Below is a small trained network, with its code and all its weights. Each question gives an input and a class and asks what happens when units are switched off, that is, made to give their printed mean instead of their output.

import numpy as np


def w(rows, s, z=0):
    codes = np.array(rows[::2]) - 128.0
    scale = np.full(codes.shape[1], s)
    scale[-1] = z or s
    return codes * scale


def norm(h):
    return h / np.sqrt((h * h).mean(-1, keepdims=True) + 1e-5)


def f(y):
    return np.maximum(y, 0)


def log_softmax(a):
    a = a - a.max(-1, keepdims=True)
    return a - np.log(np.exp(a).sum(-1, keepdims=True))


def net(x, mask):
    res = np.array(x, float).reshape(1, 6) / 4 @ E
    u = 0
    for l in range(4):
        y = f(norm(res) @ A[l][:, :-1].T + A[l][:, -1])
        res = res + np.where(mask[u : u + 5], y, B[l][:, -1]) @ B[l][:, :-1]
        u += 5
    return log_softmax(norm(res)[-1] @ U[:, :-1].T + U[:, -1])


A, B = {}, {}
E = w([
[167,177,156,114,66,183,139],'x0',
[81,225,171,212,108,52,89],'x1',
[229,112,68,135,123,131,22],'x2',
[125,219,21,42,102,90,176],'x3',
[128,123,134,119,125,120,131],'x4',
[254,149,149,222,197,77,237],'x5',
],0.0097)
A[0] = w([
[124,150,106,106,90,136,158,135],'L0N0',
[141,119,157,199,146,174,139,98],'L0N1',
[169,190,161,146,93,247,152,2],'L0N2',
[68,154,126,161,113,171,223,30],'L0N3',
[152,86,113,91,161,190,181,27],'L0N4',
],0.014,0.006)
B[0] = w([
[132,72,144,153,85,132,132,228],'L0N0',
[99,83,152,151,120,154,143,255],'L0N1',
[173,104,150,63,2,23,92,202],'L0N2',
[96,146,214,33,215,43,148,242],'L0N3',
[169,50,93,101,172,228,188,229],'L0N4',
],0.011,0.0042)
A[1] = w([
[77,104,102,113,175,136,140,85],'L1N0',
[120,130,145,99,186,173,167,161],'L1N1',
[170,159,112,129,150,99,162,3],'L1N2',
[143,102,158,90,83,100,126,21],'L1N3',
[75,97,59,165,252,97,119,60],'L1N4',
],0.016,0.004)
B[1] = w([
[138,118,140,104,80,100,119,216],'L1N0',
[118,108,138,91,131,77,144,254],'L1N1',
[98,77,127,167,129,153,134,184],'L1N2',
[126,96,83,142,90,62,91,188],'L1N3',
[184,156,158,96,1,123,107,244],'L1N4',
],0.015,0.0058)
A[2] = w([
[117,217,124,194,151,86,70,37],'L2N0',
[207,187,72,164,158,151,53,56],'L2N1',
[201,114,143,156,149,67,220,49],'L2N2',
[125,214,7,89,116,91,207,2],'L2N3',
[105,235,176,165,124,90,111,32],'L2N4',
],0.018,0.0034)
B[2] = w([
[160,57,62,114,108,180,222,178],'L2N0',
[125,159,193,64,226,59,116,172],'L2N1',
[104,249,93,162,116,168,87,248],'L2N2',
[139,19,209,229,129,164,40,189],'L2N3',
[130,61,101,52,94,157,215,197],'L2N4',
],0.015,0.011)
A[3] = w([
[80,85,226,198,127,152,146,28],'L3N0',
[106,56,112,129,153,227,121,75],'L3N1',
[220,116,90,74,214,121,80,172],'L3N2',
[129,91,193,174,169,149,100,4],'L3N3',
[8,109,70,85,122,149,76,190],'L3N4',
],0.016,0.00041)
B[3] = w([
[139,71,95,128,165,105,29,254],'L3N0',
[120,117,99,195,132,84,177,248],'L3N1',
[51,128,185,80,126,103,197,223],'L3N2',
[51,104,123,175,112,140,97,197],'L3N3',
[196,253,148,196,184,152,164,242],'L3N4',
],0.015,0.0069)
U = w([
[126,26,148,218,152,126,65,140],'0',
[155,59,85,112,138,173,239,134],'1',
[54,149,216,76,200,55,127,108],'2',
[147,254,96,196,159,199,116,105],'3',
[130,119,129,145,97,93,128,253],'4',
[177,122,106,95,26,88,77,107],'5',
[129,144,11,75,152,113,66,1],'6',
],0.012,0.0079)

Each question gives the input, the list of numbers given to net, and the class t.
The units are the neurons (one row each of A and B). Each row of codes is followed by its name. A weight is (code - 128) times the scale printed after its matrix; where a second scale follows, it is the last column's (A, B and U).
mask holds one flag per neuron, layer by layer. A switched-off neuron (its flag False) gives its mean, the last column of its row in B, instead of its output. The means were averaged over made-up inputs and are rounded, as every weight is.
A unit's drop is (log p(t) with every unit on - log p(t) with that unit switched off) / (log p(t) with every unit on - log p(t) with every unit switched off).
The circuit of an input: a set's keep is (log p(t) with only the set's units on - log p(t) with every unit switched off) / (log p(t) with every unit on - log p(t) with every unit switched off). Starting from the 12 units with the biggest drops (on a tie, the unit counted first), units are removed one at a time, each time the one whose removal leaves the highest keep (on an exact tie, the one counted first), for as long as the keep stays at least 0.8.
circuit, biggest first: the units of the circuit, biggest drop first
most important unit: the unit with the biggest drop
k most important neurons: the k neurons with the biggest drops, biggest first
k most important neurons of layer l: the k neurons of layer l with the biggest drops, biggest first
input [-8,-8,7,-1,6,-2], class 1: most important unit -> L0N4
input [-4,-1,7,-3,5,-7], class 2: 3 most important neurons of layer 2 -> [L2N2; L2N1; L2N3]
input [2,8,-7,-4,-6,-8], class 1: 3 most important neurons of layer 2 -> [L2N4; L2N2; L2N0]
input [4,8,7,-2,-8,2], class 1: 2 most important neurons -> [L2N0; L2N4]
input [-6,-4,6,-4,-2,-3], class 2: 2 most important neurons of layer 0 -> [L0N3; L0N1]
input [8,-5,-8,-6,4,8], class 2: 2 most important neurons -> [L0N3; L2N3]
input [6,1,6,5,-6,2], class 2: circuit, biggest first -> [L2N1; L3N2]
input [5,6,8,7,-5,-1], class 2: 4 most important neurons -> [L2N1; L3N2; L1N1; L0N3]
input [-7,3,4,7,-4,-3], class 0: 2 most important neurons -> [L2N3; L0N3]
input [1,-8,7,4,8,-4], class 1: 2 most important neurons -> [L0N4; L2N2]
input [2,8,-8,6,3,-5], class 1: 2 most important neurons -> [L2N4; L0N4]
input [8,4,-8,8,-1,1], class 0: 3 most important neurons -> [L2N3; L3N0; L1N4]
input [7,2,8,-7,-5,-7], class 2: 2 most important neurons -> [L2N1; L2N3]
input [-4,6,3,5,-4,3], class 1: most important unit -> L2N0
input [-2,-8,8,1,7,-3], class 1: circuit, biggest first -> [L0N4; L3N0]
input [6,6,6,-4,3,5], class 1: circuit, biggest first -> [L2N0; L0N4; L2N4]
input [-8,-7,2,-1,0,2], class 5: 3 most important neurons of layer 1 -> [L1N4; L1N0; L1N1]
input [-7,-3,8,-2,-6,8], class 2: 2 most important neurons -> [L2N1; L3N2]
input [8,8,-5,8,-2,2], class 0: 2 most important neurons -> [L2N3; L3N0]
input [7,0,3,-6,6,3], class 5: most important unit -> L0N2
input [-6,-5,3,8,-2,-8], class 0: 2 most important neurons -> [L2N3; L2N2]
input [5,0,-6,-6,-4,-8], class 3: 2 most important neurons of layer 2 -> [L2N3; L2N1]
input [-8,7,8,-3,-4,-6], class 2: 3 most important neurons -> [L2N1; L3N2; L2N2]
input [-7,-2,0,3,-6,-4], class 5: 2 most important neurons -> [L1N4; L2N2]
input [-8,5,5,-7,4,7], class 5: 2 most important neurons of layer 1 -> [L1N4; L1N2]
input [6,-4,1,6,5,3], class 0: 2 most important neurons of layer 1 -> [L1N4; L1N0]
